In the rows, 128 means zero.
Rows lie near named flat spaces through zero. A row that begins with a name and a colon came from that space; any other row is followed by the name of its block's space that it lies nearest.
z758z571: [217 117 178  50 120 112 150  77 155 130  95 140 141 152  95 118 123  82
 126  98 107 156 140  96]
z128z783: [103 159 108 151 140 105 128 147 106 114 152 144 155 123 155 159 123 148
 132 131 144 120 112 135]
z128z783: [138  61 158 155 109 186 111 137 179 160 158 106  66 102 131  79 153 119
 151 147 124 144 162 143]
z645z519: [136 150 115 119 129 120 139 128 145 127 146 136 143 123 154 128 103 116
 120 120 154 138 129 127]
z123z572: [135 157  98  87  89 131 151  85 116 124 123  87 169 129 118 134  64 117
  88  99 193 127 119 140]
z758z571: [119 167  93 157 139  67 108 123  96 107 105 144 169 176 149 219 146 186
 110  88  92  58 118  79]
z982z714: [141  85 206 128 143  90 158 116 133 122 123 106 123 155  91 190 178 122
 162 137  79 181 106  80]
z758z571: [121  87 113 151  94 151  99 104 131 138  94  78 100 142 105 136 155 152
 117  98 102  76 152 107]
z982z714: [169 162 116 142 121  34 105  98  94  80 121 155 208 157 157 252 179 167
 155  30  94  51 135  63]
z123z572: [103 171  84 112 109 118 142 118  91 100 138 111 178  95 137 133  90 112
 125 100 194 123 115 158]
z982z714: [ 57 111  47 156 116 136 119 132 172 104  78  55  86  91 147  95 151  65
 135  65 130 102 166  87]
z982z714: [161  95 163 135 100 124 109  97 102 132 122 113 138 153  96 177 162 173
 136 109  99  94 132 116]
z982z714: [139  98 163 140 102 138 126 109 110 140 145 101 132 142 102 164 137 166
 130 137 129 126 119 135]
z123z572: [110 145 148  72 140 107 160 108  51 100  65 116 157 137  47 130 122 108
 125 143 117 156  82 144]
z758z571: [ 93 118 123 147 128 162 126 153 121 135 151 121 108  95 130  90 122 125
 138 162 153 145 125 170]
z645z519: [136 100 154  79 106 140 147  83 100 126  66  78 123 144  47 118 126 108
 114 124 115 143 116 125]
z123z572: [140 128 125 153 119 129  97 142 109 117 163 159 144  98 154 133 156 149
 164 110 134  95 145 153]
z128z783: [ 84 109  95 150 121 149 123 120 144 150  78  71  84 167 107 130 118 148
  78 137 104 103 128  97]
z645z519: [163 155 109 117 139 111 132 125 186 141 137 156 131 151 177 129 100 117
 100 110 130 124 145  92]
z128z783: [156 130 127 106 146 134 112 144 142 117 116 180 115  95 140  64 152  83
 160 114 108 126 157 140]
z128z783: [113 172  98 130 164 100 119 156 108 109 114 179 144 128 151 124 131 129
 129 129 111 109 121 127]
z123z572: [210  87 173 132 105 150  89 108 154 160 147 159 112 152 131 131 156 169
 133 118  91  90 164 121]
z982z714: [129  96 149 137 111 136 126 113 124 133 123  97 117 136 104 147 147 141
 134 125 116 126 129 120]
z645z519: [153 164 154 135 136 111 126 145  84 126 196 189 181 124 153 165 113 178
 142 157 157 131 102 173]
z128z783: [114  93  91 110  78 157 131  80 153 128  73  35 103 121  95 103 119  87
 106  73 144 109 157 104]
z123z572: [101 129 113 138 135 130 141 136 153 134 127 106 111 132 139 125 114 116
 113 137 135 145 124 113]
z982z714: [119 150 134 150 100 136 141 127  97 141 209 115 173 125 148 178  77 186
 112 158 205 140  96 175]
z982z714: [145 103 200 102 156 145 158 140 137 153 135 146  99 141  91  99 124 115
 132 201 107 203 103 143]
z758z571: [ 64 114  64 188 116 136 119 144 183 126 136  67  94 108 178 134 136 113
 125  94 146 109 155  92]
z758z571: [203 101 195  30 113 171 142  94 104 132  99 152 125  98  50  31 120  67
 150 144 132 176 135 187]
z645z519: [168 131 152 122 113 107 134 110 133 124 165 136 162 128 145 168 127 136
 143 105 147 133 130 122]
z128z783: [112 126  95 120 140 139 116 128 142 132  65 122  93 145 114  91 131 112
 101 121  90 102 142 105]
z123z572: [119 104 141 148 110 141 111 125  94 126 133 113 127 119 106 141 154 155
 146 130 123 109 127 148]
z123z572: [160 184 115  71 139  96 144 116 102 101 116 173 182 118 132 117  98  95
 127 104 151 133 119 141]
z645z519: [ 86 132  83 137 127 137 137 139 160 119 124  95 110  97 152  97 116  83
 128 111 156 139 141 122]
z645z519: [ 48  95 103 175 130 157 111 160 107 115 112  89  85  86 112  97 170 118
 159 140 118 121 132 149]
z128z783: [190  94 179  72 119 146 136  93 147 145  92 129 107 145  79  90 132  98
 125 129  98 151 141 120]
z758z571: [ 83 144  94 167 137 120 122 153 126 121 145 124 129 119 160 144 128 142
 128 130 140 116 123 127]
z758z571: [124  93 158 165 120 152 125 132 148 164 157 106  98 157 126 153 128 177
 111 169 118 136 121 124]
z645z519: [102 194  88  75 142 136 167 133 110 126 119 138 154 119 126  78  38  94
  79 162 192 166  95 171]
[ 87  55 185 199 151 144  90 171  85 129 123 134  72 122  85 140 236 176
 192 176  40 117 123 138]
z123z572
[136 105 139 154 120 122 115 129 141 126 144 123 123 123 142 151 161 137
 153 108 114 116 143 112]
z645z519
[110 168 112 114 152 116 140 154 105 105 143 165 152  92 145 101 113 100
 146 140 157 151 114 162]
z758z571
[134 127 147 120 133 138 133 133 119 134 140 141 128 124 119 115 121 130
 131 152 133 146 119 149]
z758z571
[165  92 140  96  99 144 124  88 152 133  89  95 109 132  96 105 140  98
 126  90 111 119 156 106]
z758z571
[161 165 157 104 158  92 137 139  98 114 147 196 169 133 135 146 127 135
 144 143 121 144 106 141]
z128z783
[138 104 170 140 122  96 139 110 119 119 135 105 143 148 110 198 162 145
 150 116 107 140 115  95]
z982z714
[168 101 127 126  63 166 116  78 152 161 148  77 129 147 125 143  94 163
  90 102 165  96 151 130]
z123z572
[126 141 121 103 159 144 135 151 149 135 109 163 101 118 131  59 112  88
 120 157 119 154 132 141]
z982z714
[144 103 139 145 127 124 111 125 150 135 120 128 108 143 132 142 161 139
 136 113  91 108 147  98]
z645z519
[168 121 200 111 126 152 141 126  99 162 177 159 140 150  99 135  98 179
 116 204 143 168  94 180]
z982z714
[ 70 154  60 164 159 127 103 168 132 121  95 144 101 127 159 104 137 132
 112 129 102  85 137 116]
z128z783
[ 98 200  29 128 137 131 114 155 137 113 133 162 148  92 196  76  77 103
 103 102 182  90 146 154]
z982z714
[ 73  98 106 168 108 185  98 149  94 135 130  98  94  92 108  85 142 151
 137 154 140 102 134 183]
z758z571
[ 68 116  90 139 146 124 147 146 177 111  94  83  86 100 141  93 143  53
 141 109 124 159 141  91]
z982z714
[141  95 186 114 120 192 140 132 120 174 156 126  95 134  85  81  95 152
 109 216 144 177 107 189]
z982z714
[110  96 120 148  89 153 129 112 146 134 147  65 116 109 128 133 126 124
 132 110 162 129 141 130]
z128z783
[ 37 126  84 178 166 165 100 191 101 131  99 139  70 109 123  67 149 142
 126 185  97 107 122 162]
z645z519
[125 127 115 126 119 158 118 130 127 141 129 128 116 120 125  94 110 133
 114 141 142 119 135 154]
z982z714
[105  97 148 162 117 135 113 138  90 116 145 113 126 103 109 146 172 149
 170 132 122 122 124 151]
z645z519
[119 108 136 158 105 143 127 133 137 131 181 105 129  98 148 140 132 135
 152 126 165 139 134 147]
z128z783
[122  87 161 130 138 107 142 120 148 118  96  96 102 138 100 149 177  99
 155 115  80 154 129  79]
z982z714
[113 115 111 141 125 145 118 133 144 134 117 114 103 123 131 107 134 122
 124 125 121 117 142 124]
z128z783
[165 150 147 102 117 110 146 109 118 124 160 142 172 130 135 155 101 132
 127 121 162 145 116 138]
z645z519
[131 122 125 147 124 113 123 118 143 135 124 114 126 158 137 170 136 153
 114 114 110 108 131  92]
z758z571

Each name stands for a flat space through zero: a line, a plane or more. A row that begins with a name and a colon came from that space; any other row is followed by the name of the space it lies nearest, among the names in its block.
z286_z664: [161 128  82 122 125 167 142 139 124 134 105 162 192 136  76 138 149  86
 108  75 138 121 126 121]
z840_z398: [101 159 129 142 118  92  99 145 128  74  78  98 133 175 159 132 124  98
 132 112 148 137 149 131]
z286_z664: [115  97  97 134 126 139 111 110 123 116 104 152 122 150 105 131 161 117
 149 107 135 114 146 128]
z444_z682: [111 140 144 115 139 180 148 116 113 164 176 140 113 146 126 147  91 180
 166 134 145 144 137 162]
z286_z664: [129 124  94 137 140 100  86  83 159  80 118 157  94 173 157 109 133  98
 124 131 124 129 138 143]
z286_z664: [ 98  84  88 118 127  99 180 140 106  93 180 136 107 155 208 158  86 120
 154 154 166 154 122 145]
z286_z664: [ 91 124 112 127 123  69 105 125 117  56  93 127 113 192 176 147 119  91
 148 109 141 126 161 145]
z444_z682: [130  74 130 114 106 115 107  76 134 170  84 142 103 187 145  91 155 105
 191 144 162 144 131 104]
z237_z51: [ 89 120 130 104 132  94 156 126 107 150  82  93 148 162 130 166  69 178
 167 144 151 165 142 170]
z444_z682: [100 123 144 125 117 134 131 107 110 151 132 136 117 130 151 117 124 125
 135 130 155 127 146 128]
z286_z664: [126 170 119 147 132 177 114 147 144 159  80  88 163 129  92  99 137 153
 146 129 160 178 121 137]
z444_z682: [165 149 124 119 136 140  92  88 154 145  80 158 157 151  65 122 139 115
 104  93 103 109 137 133]
z840_z398: [ 85 187 116 153 126 128  94 113 128  83  91 132 147 151 144 124 117  93
  77  90 158 120 172 149]
z840_z398: [167 151 121 139 152 138 132 155 160 103 174 117 120 100 113 138 116 156
 105 148  85 132  92 133]
z237_z51: [166 130  96 131 138 135 152 110 165 103 192 157 119 160 158 153  80 119
  91 148 132 130  96 128]
z237_z51: [185 187 133 109 173 167  92  61 183 173 140 168 131 130  69 104  92 174
  98 130  78 141 119 181]
z727_z37: [161 114 105 123 138 107  94  87 158 101 127 170 106 154 128 113 145  95
 117 121  99 110 126 128]
z286_z664: [ 66 157 145 136 114 125 132 142 101 132 109  91 129 143 185 111 106 129
 153 137 189 168 154 144]
z840_z398: [ 92 127 145 118 117 128 141 142  85 143 117 127 142 109 135 128 134 121
 138 107 145 123 156 134]
z840_z398: [ 70 148 151 169 119 150  94 156 103  71 148 113  85 117 143 134 170 129
 138 107 131  90 165 118]
z727_z37: [143 167 153 110 132 126 115 108 148 143 106 116 134 199 129 142  78 149
 153 131 137 153 128 150]
z840_z398: [ 91  75 128 136 124 134 135 135  94 116 173 143  78  94 147 127 169 136
 162 135 123 102 142 119]
z840_z398: [162 194 175 143 131 160 127 199 141 143 107  63 175  83  55 146 131 171
 104 118  91 125 102 109]
z444_z682: [159 165 124 115 169 131  81  88 166 129 110 147 121 136  74 117 118 167
 126 122  70 135 132 180]
z727_z37: [ 91 169 163 164 112 146  71 149 109  81 107 120 114 118 118 117 189  97
 114  78 122  77 173 105]
z727_z37: [ 90 147 162 131 130 141 117 130  98 154 121 120 126  72 112 109 146 151
 121 117 119 115 158 142]
z727_z37: [ 89 165 197 142 121 105  96 118 112 117 109 109 114  93 106 150 128 152
  77 109  91  62 169 123]
z727_z37: [ 98 100 115 153 112 139 128  70 130 122  98 157 141 153  66 204 117 141
  57  98 136  41 161 106]
z237_z51: [ 97 125  68 201 118 226 141  89 168 126 174 136 110 154 136 140 116 149
  82 159 217 130 115 101]
z237_z51: [183 111 160 128 117  54 102  74 181 136  72 124 135 123  81 147 122 119
  39 143  66  62 107  77]
z840_z398: [ 99 141 134 175 109 204 116 132 129 117 174 127  94 147 146 126 154 128
 137 127 179 112 135  95]
z237_z51: [113 125 116 121 119 120 141 111 120 130 121 140 139 161 157 135 102 107
 125 123 163 137 139 134]
z444_z682: [145 115 111 146 129  98  92 179 142  60  91  95 115 142 113 127 185 109
 165 120  94 126 114 106]
z727_z37: [136  87  61 129 159 112 112  35 190 148 101 147  97 173 124 107  95 172
 140 188 139 177 109 168]
z237_z51: [184 129 116 101 139 114 168 132 146  92 221 166 117 171 174 174  65 109
 112 137 108 123  93 134]
z444_z682: [156 134 161  98 137 134 141  93 141 181 159 141 115 145 132 129  82 162
 142 154 118 142 113 143]
z444_z682: [128 123 114 117 135 152 165 150 116 142 148 121 145 137 119 158  99 159
 154 133 142 152 117 147]
z237_z51: [106  98 207 161  82  98 125 127 130 159  90  63 108 101 110 152 147 156
  96 164 128  65 121  41]
z237_z51: [122 131 225 105 105  97 141 158  95 162 141  89 109 113 150 139 118 149
 159 143 110 109 129 101]
z840_z398: [166 111  84 102 153  73 124  75 163 127  98 161 145 134 117 120  99 116
  89 138  94 140 116 159]
z286_z664: [161 113  71 123 141 145 126 107 146 117 129 175 146 143 104 124 140  99
 115 107 123 129 120 138]
z840_z398: [126 176 185  98 153  97 105 146 106 100 159 132 103 110 134 138 111 148
 141 106  58 110 153 174]
z727_z37: [131  96 121 132 115 107 140 141 126 135 114 112 130 110 141 113 148 112
 131 146 137 135 112 100]
z727_z37: [123 115 100 129 141 142 136 164 118 139 150 116 115  72 162  59 167 124
 175 156 140 192 109 142]
z286_z664: [132 136 106 159 119 151 103 133 154 111  89 109 136 162 109 122 154 117
 132 123 153 135 122 105]
z444_z682: [119 131  93 198 120 175  94 186 136  28 158 124 102 113 112 139 214  92
 109  94 121  76 129  79]
z444_z682: [135 130 135 127 123 121 121  98 137 143 124 144 129 121 133 112 126 112
  96 129 128 116 131 119]
z727_z37: [127 144 133  93 143 180 167 126  91 181 167 166 161 103  97 145  97 156
 133  99 127 133 144 172]
z840_z398: [106  92 102 142 127 137 152 146 111 117 160 131 115  89 141 129 148 130
 128 139 137 125 124 120]
z727_z37: [ 65  79  86 172 115 167 135 142  95 137 114 121 126  45 111  96 204 127
 121 128 165 119 146 105]
z286_z664: [106 120  94 144 132 209 142 170 115 181  70  81 172 121  45 126 161 193
 201 125 170 184 122 141]
z237_z51: [163 137 150  87 149  73 120 120 136 138  97 126 142 126  99 136 102 147
 131 127  66 131 123 159]
z237_z51: [138 144 130 152 126 125 120 131 157 128 155 109 106  93 179  70 137 111
 103 171 142 157 100 107]
z286_z664: [136 104 104 129 148 147 114 103 144 144 129 144 108 119  95 113 147 160
 152 141 110 138 122 146]
[151 108 153 137 111 167 119 118 149 149 160 124  84 184 140 126 141 140
 186 154 149 130 104  89]
z840_z398
[ 72 118  65 192 122 230 104 136 113  77 149 159 110 138 101 135 201 114
 138  82 179  97 164 117]
z444_z682
[144 149 134 136 129 154  85 102 139 143 112 157 130 103 100  79 176  99
 104 102 112 110 142 119]
z237_z51
[131 168 164 127 136 101  96  94 150 128 142 131  98 117 169  89 109 123
  97 149 111 131 133 139]
z286_z664
[138 155 199  87 120 192 107  35 110 254 111 194 149 133  58 109 121 145
 117  83 125  87 173 141]
z840_z398
[ 99 110 144 129 119 127 145 124 109 140 157 125 103 116 162 127 120 139
 139 148 147 127 134 124]
z286_z664
[128 169 127 117 152 167  98  85 134 128 139 173 123 162  98 136 109 145
 129  94 114 118 159 177]
z727_z37
[104 105 128 136 103 116 124 134 116 128  83 107 131 159 140 126 147 109
 157 126 164 133 137 103]
z840_z398
[ 80 139 131 165 107 172 121 156 100 114 111 111 140 119 108 142 164 123
 122  95 164 101 158 105]
z727_z37
[141 187 146 101 140 111 103 108 124 136 103 155 162 118 127  97 114  93
  90  89 107 131 154 163]
z286_z664
[101 181 190 129 122 135  83 130 110 109 123 122 105 157 134 131 133 129
 149  95 118 102 169 138]
z840_z398
[151 125 133 103 151 105 149 149 120 131 184 138 115  63 153 103 122 134
 126 148  83 145 107 150]
z727_z37
[156 164 134 153 125 174 114 146 160 155 100  93 156 119  82 109 145 144
 116 133 136 145 103 104]
z286_z664
[177 169 208 127 147  99  69 172 160  88 126  76  83 136  80 149 148 181
 168 135  22  99 107 119]
z840_z398
[131  99  91 119 118 194 200 175  90 176 143 132 190 103  88 156 131 136
 146 108 170 147 113 120]
z286_z664
[ 83 145 152 101 129 110 121 108  80 133 121 159 131 121 149 122 117 111
 128  90 129 114 183 168]
z840_z398
[ 93  94  69 161 114 154 134 142 114 100 110 133 139 129 127 127 171  98
 131 111 175 126 140 110]
z444_z682
[101 137 153 137 114 186 139 134  96 167 147 135 136  96 109 126 146 139
 125 109 151 108 148 117]
z840_z398
[148 117 153  71 134  27 124 147 103 120  67 119 154 123 126 130 123 105
 150 109  68 131 137 151]
z237_z51
[ 89 141 138 132 122 153 126 111 104 143 132 142 128 122 133 125 126 129
 120 111 154 118 160 140]
z444_z682
[143 103  88 169 128 166 138 137 159 118 154 120 118 106 109 129 153 141
 106 155 139 125  93  94]
z840_z398
[140  92  49 155 135 137  91 120 158  88  69 140 134 155  83 112 192 101
 146 111 130 134 124 120]
z444_z682
[125 157 126 119 137 172 113 111 119 148 139 161 133 134 123 100 135 119
 142 102 140 141 149 156]
z237_z51
[169  89  60 106 118 177 167  99 141 161 116 174 176 229 105 161 102 102
 162 108 190 156 108 124]
z727_z37

Rows lie near named flat spaces through zero. A row that begins with a name and a colon came from that space; any other row is followed by the name of its block's space that it lies nearest.
z460-z960: [135  91 154 104 187  70 154 156 133 153 129 119 113 134 147 104 135 148
 136 100  94 124 183 191]
z233-z607: [161 141  75 104 108  98  98 143 108 173 148 135 173 134 103 134  83  99
 103 105 143 147 135 121]
z833-z554: [143 127  86 131  99 114 149 149 111 164 146 122 178 115 135 184 124 114
 121 111 112  97 189 108]
z889-z96: [134 152 141 111 113 136 104 107 144  83  65 166 104 170 134 110 101 105
 112 157 139 129  88 146]
z833-z554: [ 79 183 169 149 119 163 122  80 148 109 134 127 118 158 134 155 118 144
  97 173 145 124  74 109]
z595-z802: [142 126 124 100 114  89 133 126 112 161 127 141 124 145 138 121  99 124
 118 123 133 129 139 170]
z245-z147: [118 108 199  93 171 120 130 114 122 158  94 149 107 114 151  87 109 118
 112 154 163  96 116 195]
z595-z802: [112 150 135 130 152 169  74 144 148 103 119 153 114 148  89 103 126  89
 106 136 135 138  77 118]
z833-z554: [ 84 175 107 114  69 148 121  97 100 175 204 137 105 138 111 136 121 140
 125 132 149 119  61 115]
z233-z607: [ 90 144 144 172 130 200 117 130 125 146 167 121 149  95 112 169 145 106
 111 150 153 102 112  83]
z595-z802: [132 142 155 118 182 125 116  95 103 192 155 138  94 131 182 142  42 126
 130 137 182 134 108 192]
z595-z802: [114  94 131 127  83 122 154 167 104 183 159 125 170  92  87 127 181 109
 101 123 122  96 173 129]
z889-z96: [113 136 172 118 174 144  97 152 151 131  91 153 150 139 109 120 119  80
  74 148 134  98 130 147]
z889-z96: [147  73 148 119 129 118 143 138 107 136 115 134  94  99 130  74 148 130
 156 123 144 142 134 175]
z460-z960: [118 168 126  83 184 137  79 111 138 136 124 146 118 138 133 107  79 116
 124 124 146 107  68 125]
z245-z147: [ 98 173 132  86 160 117 101 115 146 150 141 120 171 131 110 123 113 134
  92 126 126  92  95  93]
z889-z96: [119  95 157 129 131 159 103 152 122 135 126 138 129  91  75  67 165  98
 112 138 158 138  97 132]
z245-z147: [143 171  30 136 111 126  71 144 143  91 181 111 134 164  68 119 124 136
 144  78  99 207  78  51]
z233-z607: [122 123 153 206  43 184 154 105 128  80 101 126 133 126 123 170 160 119
 111 185 153 154 131 102]
z889-z96: [110 134 130 130 112 176  99 120 135  92 122 134 118 109  90  88 159 121
 133 142 146 133  63  86]
z460-z960: [129 112 183 133 226 105 125 149 162 114  99 125 108 155 149 116 115 129
 116 125 106 141 162 183]
z833-z554: [112 176 101 172 142 145  94 112 144 129 199  81 166 136  93 160 112 154
 109 119 137 194  92  53]
z595-z802: [136 123 138 210  86 142 139 157 119 136 152 146 101 186 124 189 114  90
  96 145 127 194 179 186]
z595-z802: [140 118 126 161 124 133 170  91 123 112 127  88 139  93 177 169 128 174
 166 136 136 131 152  95]
z233-z607: [ 65 142 200 155 133 141 150 111 156 107 143 116  95 157 119 123 174 163
 104 159 109 133 107 144]
z460-z960: [102 154 121 128 120 139 135 125 144 118 133 118 157 128 123 158 149 137
 117 131 105  91 131  82]
z245-z147: [129 108  87 158 158 144 146 147 139  92 162  84 125  91 133 142 179 168
 193  86  83 133 152  64]
z233-z607: [158 106  89 141  95 149 143 131 130  70  84 121 144  94 136 136 161 129
 170 123 115 114 146  72]
z245-z147: [110 128 135 115 119 131 161 103 116 139 137 121 115 105 161 139 140 157
 156 132 126  83 127 124]
z595-z802: [157 118 135 114 113  88 161  82  88 190 136 115 138 105 185 149  66 153
 136 138 177 131 148 168]
z889-z96: [119 129 169 155 116 135 133 119 123 161 132 119 169 119 119 151 116 114
  75 162 164 137 143 136]
z460-z960: [113 113 169 155 154 154 125 137 132 140 134 119 141 105 115 127 142 116
 106 145 148 130 133 131]
z460-z960: [118 118 150  92 180 122 104 158 124 175 136 145 136 116 110  97 120  97
 104 117 136  97 128 161]
z460-z960: [ 97 153 130 122 150 149 109 180 145 142 132 167 130 167 111 163 135  72
  91 122  88  70 155 144]
z595-z802: [ 82 116 171 125 196 143 110 158 156 119 154 114 108 118  85  73 185 140
 124 115 104 128 102 127]
z833-z554: [145 135 123 113 184 109 111 109 154  83 103 108 119 133 143  99 111 162
 155 114 119 155 104 109]
z245-z147: [110 158 119 114 113 126 128 105 128 138 145 121 142 131 129 140 121 144
 121 131 129 111 106 102]
z889-z96: [123 134 139 147 136 129  92 195 135 180 145 149 192 155  64 154 120  49
  34 130 126 134 175 147]
z245-z147: [144 131  85 144  43 137 153 152 109 124 111 169 124 160 141 191 130  84
 127 132 103  96 180 142]
z833-z554: [147 143  93  81  95  94 140  93 113 119 110 144  92 148 167 117  97 153
 167 119 123 117 106 144]
z595-z802: [ 66 112 167 111 188 158  96 182 167 106 149 117 130 102  40  44 230 126
 111 110  90 106  89  92]
z595-z802: [134 107 156 134 145  71 164 114 137 118 132  99  98 153 150 108 134 184
 142 120 106 179 152 173]
z233-z607: [116 140 131 150  87 157 136 106 141  75 104 128 119 135 125 135 154 139
 134 152 124 130 104  94]
z889-z96: [109  87 178 135 134 169 128 111 115 131 132 110 123  53 103  64 174 142
 140 151 179 131  79 113]
z460-z960: [ 98  92 206 220 175 206 129 151 100 185 196 139  58 110 139 154 123  90
 123 155 183 167 137 211]
z833-z554: [171  83  84  51 154  76 144 153 110 136  94 142 113  96 158  81 133 134
 192  76  96  76 162 153]
z245-z147: [144 120 103  90 106  89 118 155 123 143 121 144 143 143  97  98 132 110
 112 107 111 127 139 143]
z233-z607: [165 120  84 109 143 113 121 146 135 100  93 134 139 125 141 130 119 118
 155 101 103 115 154 110]
z833-z554: [129 130 116 158  43 135 153 136 109 141 134 146 136 149 122 175 136 103
 104 147 127 127 161 140]
z889-z96: [120 134 113 109 166 135 119 140 143 107 125 130 114 126 133 119 141 133
 155 107  99 100 120 110]
z833-z554: [133 163 121 119 109 116 111  68 133  88 121 130  74 172 145 100  88 167
 149 140 148 188  51 135]
z233-z607: [ 94 151 150 165  99 160 127 120 138 122 148 122 141 140 103 153 148 125
  93 156 134 137 112 104]
z889-z96: [147 137  88 140  99 108 116 173 126 140 140 150 140 177 104 160 115  87
 100 109  99 150 171 148]
z233-z607: [ 97 164 145 156 145 179 116 120 160  77 108 141 109 155 139 163 133 117
 123 152 113 106 107 103]
z460-z960: [152 135 124  99 144 105 100 137 157  86  62 140 158 149 111 101 117 109
 103 129 115 130 126 117]
z245-z147: [137 114  70 145  22 126 195 113  92 120 154 123  98 118 163 172 165 164
 194 115 101 111 160 111]
z245-z147: [105 147 133  81  69  97 163  84 105 170 138 129 140 121 146 131 125 160
 120 144 138  77 113 132]
z833-z554: [115 123 187 154 169 150 118 122 161  81  86 126 115 139 125 108 140 127
 109 158 134 148 113 138]
z460-z960: [134 130 114 106 114 118 116 149 134 124 105 143 155 134 105 119 136 103
 107 123 114 108 138 119]
z233-z607: [125 138 141 128  64  85 136 109 122 143 141 125 134 169  98 111 123 144
  84 145 138 184 115 156]
[147 170  92 154 110 175  88 120 137  83  96 163 114 168 139 171  79  83
 126 144 141 141 101 107]
z595-z802
[127 135 133 148 143 156 119 143 136 117 112 146 126 139 138 160 118  96
 119 137 124 111 144 132]
z245-z147
[178  78 119 136  89  95 143 142 109 119 100 135 113 131 123  96 130 121
 140 123 137 183 158 173]
z460-z960
[119 173 116 129 153 110 112 150 148 155 141 132 179 172 125 191  91 101
  73 121 101 108 168 121]
z889-z96
[114 141 140 109 194 128 121 119 170  73  95 109 129 125 140 109 146 160
 148 120  95 103 111  89]
z833-z554
[ 77 138 168 173 140 188 132 133 136 147 163 110 160  95 110 167 164 119
  98 154 140  95 129  88]
z460-z960
[106 139 154 107 189  98 143 117 164 114 117  91 163 121 142 129 145 173
 122 121  93  95 144  98]
z460-z960
[133 113 135 124 165 108 129 170 131 159 131 135 144 136 126 141 124 101
 107 111 107 112 181 161]
z889-z96
[138 130 123 135 122 116 113 130 133 125 133 119 143 137 103 114 123 129
 111 126 134 169 119 121]
z245-z147
[102 167 105  89 159 123 136  57 133 118 166  78 124  90 163 116 124 219
 189 111 129 104  58  51]
z889-z96
[156 116 110 153 131 188 127 120 124  79  75 147 110  97 173 159 117 101
 176 142 146  98 132 104]
z233-z607
[117 169 169 134 127 127 120  95 143 137  98 134 166 158 142 166  80 114
  64 174 156 120 124 134]
z889-z96
[121 124 127 106  65 154 124  71  71 181 170 128 109  67 122  83 114 144
 150 149 215 135  41 122]
z233-z607
[134  51 170 158 123 169 157 143 113 100 100 132  79  70 131  80 192 125
 174 142 146 130 135 156]
z889-z96
[122 146  76 169  87 169 136 136 137  74 143 125 111 141 126 173 162 133
 165 117  90 131 129  70]
z889-z96
[125 141 131 124  99 105 129 114 128 143 135 114 166 134 108 129 123 139
  93 138 138 144 124 114]
z245-z147
[151 159  93 107  69 108 103 102 115 130 120 147 133 162 115 120  82 117
 109 136 154 163  89 128]
z233-z607
[151 101 141 138  95  80 158 132 131 112 101 122 127 155 128 117 139 143
 117 133 112 169 168 166]
z233-z607
[112 140 182 146 113 170 151 128 122 146  70 184 127 147 182 206  97  62
  85 186 146  40 176 183]
z245-z147
[109 136 140 157 138 137  95 181 166  78 127 155  83 206  73 105 161  97
  99 121  79 181 122 159]
z595-z802
[ 88 123 132  81 188 116 122 174 148 135 152 132 109 128 102  86 181 135
 140  88  68  75 129 132]
z595-z802
[148 132 106 168 126 164  99 138 129  92 128 148  81 156 127 136 107 102
 148 126 136 182 108 138]
z245-z147
[102 129 139 124 179 143 133 153 155 120 123 111 168 101 123 145 167 128
 122 119  93  67 157  84]
z833-z554
[106 132 110 101  79 133 137 128 120 113 137 150  83 140 115  99 166 137
 154 121 105 106  95 131]
z833-z554
[133  93 138  87 151  96 135 111 112 138 143 112  83  97 129  43 143 176
 176 105 140 151  89 155]
z245-z147
[117 145 194 123 181 133 122 123 156 122  63 151 146 153 158 153  93  96
  75 169 136  83 149 165]
z889-z96
[128 144 122 146 108 159  93 146 133 114 119 156 126 154  96 132 121  81
  99 141 138 145 109 127]
z595-z802
[101 140 142 123 159 145 126 124 145 110 130 126 109 129 134 123 145 141
 140 127 111 104 109 116]
z233-z607
